Below is a small trained network, with its code and all its weights. Each question gives an input and a class and asks what happens when units are switched off, that is, made to give their printed mean instead of their output.

import numpy as np


def w(rows, s, z=0):
    codes = np.array(rows[::2]) - 128.0
    scale = np.full(codes.shape[1], s)
    scale[-1] = z or s
    return codes * scale


def norm(h):
    return h / np.sqrt((h * h).mean(-1, keepdims=True) + 1e-5)


def f(y):
    return np.maximum(y, 0)


def log_softmax(a):
    a = a - a.max(-1, keepdims=True)
    return a - np.log(np.exp(a).sum(-1, keepdims=True))


def net(x, mask):
    res = np.array(x, float).reshape(1, 7) / 4 @ E
    u = 0
    for l in range(2):
        y = f(norm(res) @ A[l][:, :-1].T + A[l][:, -1])
        res = res + np.where(mask[u : u + 14], y, B[l][:, -1]) @ B[l][:, :-1]
        u += 14
    return log_softmax(norm(res)[-1] @ U[:, :-1].T + U[:, -1])


A, B = {}, {}
E = w([
[75,146,17,50,196,167,194,237,46],'x0',
[133,116,120,137,127,131,143,124,134],'x1',
[90,69,138,117,156,198,82,89,97],'x2',
[80,134,141,186,218,70,126,116,129],'x3',
[69,215,254,208,96,211,181,144,162],'x4',
[32,89,107,159,36,90,128,127,103],'x5',
[119,75,140,151,125,148,78,225,200],'x6',
],0.0081)
A[0] = w([
[80,108,100,121,96,117,142,150,89,113],'L0N1',
[56,129,128,166,221,84,171,137,122,63],'L0N2',
[118,164,135,139,123,150,158,159,132,99],'L0N3',
[71,149,150,131,146,190,156,141,124,70],'L0N4',
[152,137,112,74,46,200,156,152,103,48],'L0N5',
[109,181,118,98,129,129,197,67,55,45],'L0N6',
[170,140,151,121,189,179,150,143,130,53],'L0N7',
[106,97,135,132,137,144,103,254,157,80],'L0N8',
[191,160,128,107,197,173,133,148,110,40],'L0N9',
[33,113,114,134,69,118,152,143,90,49],'L0N10',
[74,161,78,95,168,173,182,203,87,3],'L0N11',
[143,192,115,116,98,66,191,202,134,45],'L0N12',
[97,96,119,105,145,194,102,99,104,75],'L0N13',
[68,96,143,106,159,204,114,109,96,54],'L0N14',
],0.019,0.0076)
B[0] = w([
[106,108,108,101,98,93,129,142,158,198],'L0N1',
[157,156,127,111,155,155,16,154,119,210],'L0N2',
[121,141,127,114,131,119,161,160,91,174],'L0N3',
[142,157,114,100,115,122,168,158,76,195],'L0N4',
[143,168,140,118,177,154,1,150,108,205],'L0N5',
[98,96,94,147,150,241,159,95,145,217],'L0N6',
[65,152,126,121,114,96,128,140,175,187],'L0N7',
[101,114,89,137,151,218,153,74,135,215],'L0N8',
[94,126,115,98,87,92,125,150,202,197],'L0N9',
[78,177,134,117,98,105,128,140,198,206],'L0N10',
[134,77,207,116,107,104,129,60,103,246],'L0N11',
[184,117,107,215,160,65,149,139,153,197],'L0N12',
[169,105,118,182,153,91,156,145,156,181],'L0N13',
[191,128,103,208,138,83,137,140,141,189],'L0N14',
],0.03,0.011)
A[1] = w([
[143,72,41,34,165,86,154,170,65,121],'L1N1',
[92,112,129,133,143,138,135,129,115,101],'L1N2',
[120,106,83,123,136,203,165,104,111,35],'L1N3',
[131,141,129,111,170,128,45,184,76,55],'L1N4',
[162,105,121,176,142,96,162,165,121,5],'L1N5',
[118,70,103,92,162,118,113,124,127,142],'L1N6',
[99,136,104,90,124,115,141,146,167,27],'L1N7',
[83,150,109,88,91,84,136,129,157,6],'L1N8',
[156,158,100,162,141,102,159,143,100,116],'L1N9',
[132,87,254,137,83,108,115,62,112,122],'L1N10',
[153,136,155,61,181,124,160,130,169,44],'L1N11',
[123,158,159,127,137,134,162,147,97,89],'L1N12',
[79,129,138,119,165,89,154,125,108,61],'L1N13',
[118,181,156,116,118,143,178,175,58,66],'L1N14',
],0.021,0.003)
B[1] = w([
[147,120,53,13,158,57,200,201,80,136],'L1N1',
[176,107,84,113,121,160,125,154,149,145],'L1N2',
[100,120,119,120,139,205,200,136,106,190],'L1N3',
[109,102,165,44,158,123,52,94,82,196],'L1N4',
[122,112,146,198,189,98,139,125,106,172],'L1N5',
[150,253,76,135,104,141,162,173,50,188],'L1N6',
[52,104,196,151,119,71,126,119,88,181],'L1N7',
[109,150,175,110,87,131,155,153,184,193],'L1N8',
[154,73,91,113,139,89,130,123,135,163],'L1N9',
[203,115,174,107,58,148,158,104,90,247],'L1N10',
[97,160,113,175,24,154,115,119,125,150],'L1N11',
[141,146,77,90,129,109,156,162,114,146],'L1N12',
[175,148,114,103,84,151,84,152,138,138],'L1N13',
[147,100,53,26,131,62,172,147,80,156],'L1N14',
],0.022,0.012)
U = w([
[204,110,203,97,45,142,170,76,102,104],'0',
[32,157,176,114,77,79,123,150,222,255],'1',
[82,115,88,141,173,253,182,101,137,22],'2',
[140,137,161,67,182,134,4,117,106,193],'3',
[199,91,124,218,192,41,149,129,150,87],'4',
[132,139,103,26,126,59,209,185,74,83],'5',
],0.014,0.0013)

Each question gives the input, the list of numbers given to net, and the class t.
The units are the neurons (one row each of A and B). Each row of codes is followed by its name. A weight is (code - 128) times the scale printed after its matrix; where a second scale follows, it is the last column's (A, B and U).
mask holds one flag per neuron, layer by layer. A switched-off neuron (its flag False) gives its mean, the last column of its row in B, instead of its output. The means were averaged over made-up inputs and are rounded, as every weight is.
A unit's drop is (log p(t) with every unit on - log p(t) with that unit switched off) / (log p(t) with every unit on - log p(t) with every unit switched off).
The circuit of an input: a set's keep is (log p(t) with only the set's units on - log p(t) with every unit switched off) / (log p(t) with every unit on - log p(t) with every unit switched off). Starting from the 12 units with the biggest drops (on a tie, the unit counted first), units are removed one at a time, each time the one whose removal leaves the highest keep (on an exact tie, the one counted first), for as long as the keep stays at least 0.8.
units of the circuit, in order: the units of the circuit, biggest drop first
most important unit: the unit with the biggest drop
k most important neurons: the k neurons with the biggest drops, biggest first
top k neurons in layer l: the k neurons of layer l with the biggest drops, biggest first
input [1,-2,2,-2,5,-7,-4], class 1: units of the circuit, in order -> [L0N9]
input [2,-3,-8,-2,0,-6,-2], class 4: top 2 neurons in layer 0 -> [L0N12 L0N10]
input [4,-2,-4,-5,7,-1,5], class 5: 3 most important neurons -> [L0N4 L0N3 L0N6]
input [8,3,-6,-7,6,8,1], class 0: top 2 neurons in layer 0 -> [L0N11 L0N9]
input [1,-1,-2,-8,8,-8,3], class 1: 3 most important neurons -> [L0N7 L0N9 L0N2]
input [-2,4,0,-5,5,4,3], class 3: 2 most important neurons -> [L0N5 L1N4]
input [6,7,0,-5,-3,7,-5], class 1: 2 most important neurons -> [L0N10 L0N1]
input [-4,-7,7,-4,-3,8,-6], class 1: 3 most important neurons -> [L0N10 L0N11 L0N12]
input [8,6,7,-4,-8,3,-6], class 0: 2 most important neurons -> [L0N11 L0N4]
input [7,0,-1,-5,-6,-6,3], class 0: 3 most important neurons -> [L0N11 L1N10 L0N10]
input [7,1,-4,-2,4,-7,-1], class 0: 4 most important neurons -> [L0N11 L1N10 L0N10 L0N1]
input [1,5,-7,1,-2,6,4], class 4: 2 most important neurons -> [L0N12 L0N9]
input [7,-1,2,2,-4,-8,8], class 1: 3 most important neurons -> [L0N9 L0N7 L0N6]
input [-4,-1,-8,-1,6,-8,-1], class 1: most important unit -> L0N7
input [4,7,-6,-4,1,-1,5], class 4: 2 most important neurons -> [L0N12 L0N6]
input [2,1,3,-4,-2,3,4], class 2: 2 most important neurons -> [L0N8 L0N2]
input [4,-3,6,-4,3,6,3], class 1: top 2 neurons in layer 1 -> [L1N8 L1N10]
input [0,-2,8,-4,0,0,7], class 4: 2 most important neurons -> [L0N14 L0N13]
input [6,4,-8,-8,6,2,-1], class 3: top 3 neurons in layer 0 -> [L0N5 L0N14 L0N13]
input [-7,3,6,2,4,-8,-6], class 1: units of the circuit, in order -> [L0N7]
input [-5,7,-2,0,-6,5,5], class 5: top 3 neurons in layer 0 -> [L0N10 L0N11 L0N12]
input [8,-6,8,4,4,2,1], class 0: top 2 neurons in layer 0 -> [L0N11 L0N12]
input [-6,-8,-4,5,-7,3,8], class 2: top 4 neurons in layer 0 -> [L0N11 L0N5 L0N10 L0N2]
input [1,-5,-6,0,7,4,-3], class 5: top 4 neurons in layer 0 -> [L0N3 L0N4 L0N14 L0N13]
input [7,7,6,7,2,-7,-5], class 0: top 2 neurons in layer 0 -> [L0N11 L0N5]
input [-4,7,4,6,5,-5,-2], class 3: top 3 neurons in layer 0 -> [L0N11 L0N2 L0N10]
